Below are the code and all the weights of a small trained network. Each question names an input and a class and asks about switching units off, where a switched-off unit gives its printed mean instead of its output.

import numpy as np


def w(rows, s, z=0):
    codes = np.array(rows[::2]) - 128.0
    scale = np.full(codes.shape[1], s)
    scale[-1] = z or s
    return codes * scale


def f(y):
    return np.maximum(y, 0)


def log_softmax(a):
    a = a - a.max(-1, keepdims=True)
    return a - np.log(np.exp(a).sum(-1, keepdims=True))


def net(x, mask):
    res = np.array(x, float).reshape(1, 5) / 4 @ E
    y = f(res @ A[0][:, :-1].T + A[0][:, -1])
    res = res + np.where(mask, y, B[0][:, -1]) @ B[0][:, :-1]
    return log_softmax(res[-1] @ U[:, :-1].T + U[:, -1])


A, B = {}, {}
E = w([
[154,153,95,160,195,88,131,104,190,3],'x0',
[190,203,161,8,147,76,142,103,8,134],'x1',
[141,131,101,178,108,155,111,156,158,68],'x2',
[93,87,80,56,115,174,48,92,158,104],'x3',
[31,172,190,98,36,114,103,76,128,97],'x4',
],0.013)
A[0] = w([
[134,121,195,172,143,123,198,212,109,168,97],'N1',
[223,87,84,93,236,170,119,105,137,174,180],'N2',
[255,106,51,160,212,112,136,101,186,126,156],'N3',
[223,67,77,168,226,159,140,175,142,120,203],'N4',
[128,198,89,134,167,73,133,113,137,88,143],'N5',
[97,175,162,67,163,89,125,24,176,84,209],'N6',
[207,152,139,104,162,104,212,66,52,137,4],'N7',
],0.0095,0.0029)
B[0] = w([
[252,112,149,169,160,102,129,109,52,139,199],'N1',
[143,151,168,109,61,170,180,103,104,147,218],'N2',
[190,33,31,131,133,241,115,134,12,154,240],'N3',
[172,12,2,202,81,161,130,84,139,107,248],'N4',
[83,125,151,129,142,139,210,175,124,62,182],'N5',
[80,53,133,147,226,129,135,10,210,153,208],'N6',
[34,154,76,100,103,177,172,137,165,20,220],'N7',
],0.0093,0.018)
U = w([
[148,143,91,164,223,115,159,155,93,101,84],'0',
[193,119,96,191,201,62,116,190,141,137,74],'1',
[119,90,88,182,62,166,128,103,109,155,161],'2',
[107,147,148,52,159,86,116,55,116,162,152],'3',
[39,146,64,174,106,151,140,135,252,88,150],'4',
[138,219,176,80,93,108,163,181,84,176,153],'5',
[149,144,94,106,215,63,63,211,150,120,1],'6',
],0.012,0.0072)

Each question gives the input, the list of numbers given to net, and the class t.
The units are the neurons (one row each of A and B). Each row of codes is followed by its name. A weight is (code - 128) times the scale printed after its matrix; where a second scale follows, it is the last column's (A, B and U).
mask holds one flag per neuron, in row order. A switched-off neuron (its flag False) gives its mean, the last column of its row in B, instead of its output. The means were averaged over made-up inputs and are rounded, as every weight is.
A unit's drop is (log p(t) with every unit on - log p(t) with that unit switched off) / (log p(t) with every unit on - log p(t) with every unit switched off).
The circuit of an input: a set's keep is (log p(t) with only the set's units on - log p(t) with every unit switched off) / (log p(t) with every unit on - log p(t) with every unit switched off). Starting from all 7 units, units are removed one at a time, each time the one whose removal leaves the highest keep (on an exact tie, the one counted first), for as long as the keep stays at least 0.8.
units of the circuit, in order: the units of the circuit, biggest drop first
most important unit: the unit with the biggest drop
k most important neurons: the k neurons with the biggest drops, biggest first
drop of u: that unit's drop, to one decimal
input [-4,2,-6,0,-2], class 5: 2 most important neurons : (N4, N6)
input [4,7,-6,-6,-1], class 4: most important neuron : (N7)
input [-5,0,-5,-3,-1], class 5: units of the circuit, in order : (N4, N3)
input [1,6,3,-6,6], class 4: units of the circuit, in order : (N7, N3)
input [-2,-1,-8,-1,-2], class 5: 3 most important neurons : (N4, N3, N6)
input [-4,3,2,-8,0], class 0: 3 most important neurons : (N2, N1, N7)
input [7,4,5,-7,-4], class 2: 2 most important neurons : (N4, N3)
input [-6,-3,-1,-8,0], class 1: 2 most important neurons : (N1, N2)
input [-4,4,7,2,8], class 3: units of the circuit, in order : (N4, N3)
input [-6,6,8,6,1], class 3: 2 most important neurons : (N4, N3)
input [7,8,-1,-4,-5], class 2: 3 most important neurons : (N3, N4, N2)
input [-3,-6,7,4,5], class 4: 2 most important neurons : (N3, N1)
input [6,8,-5,-7,-8], class 2: 2 most important neurons : (N4, N2)
input [-7,3,0,-6,8], class 5: units of the circuit, in order : (N4)
input [-3,-3,-1,2,1], class 4: 4 most important neurons : (N3, N1, N4, N2)
input [-5,-1,0,7,7], class 3: 3 most important neurons : (N4, N7, N3)
input [2,-1,-6,-6,3], class 0: 3 most important neurons : (N1, N2, N4)
input [-1,-1,6,-7,2], class 1: drop of N7 : 0.1
input [2,8,2,7,3], class 3: drop of N4 : 0.9
input [8,6,-2,-1,2], class 4: most important unit : N7
input [-6,-3,-6,4,7], class 3: drop of N4 : 0.4
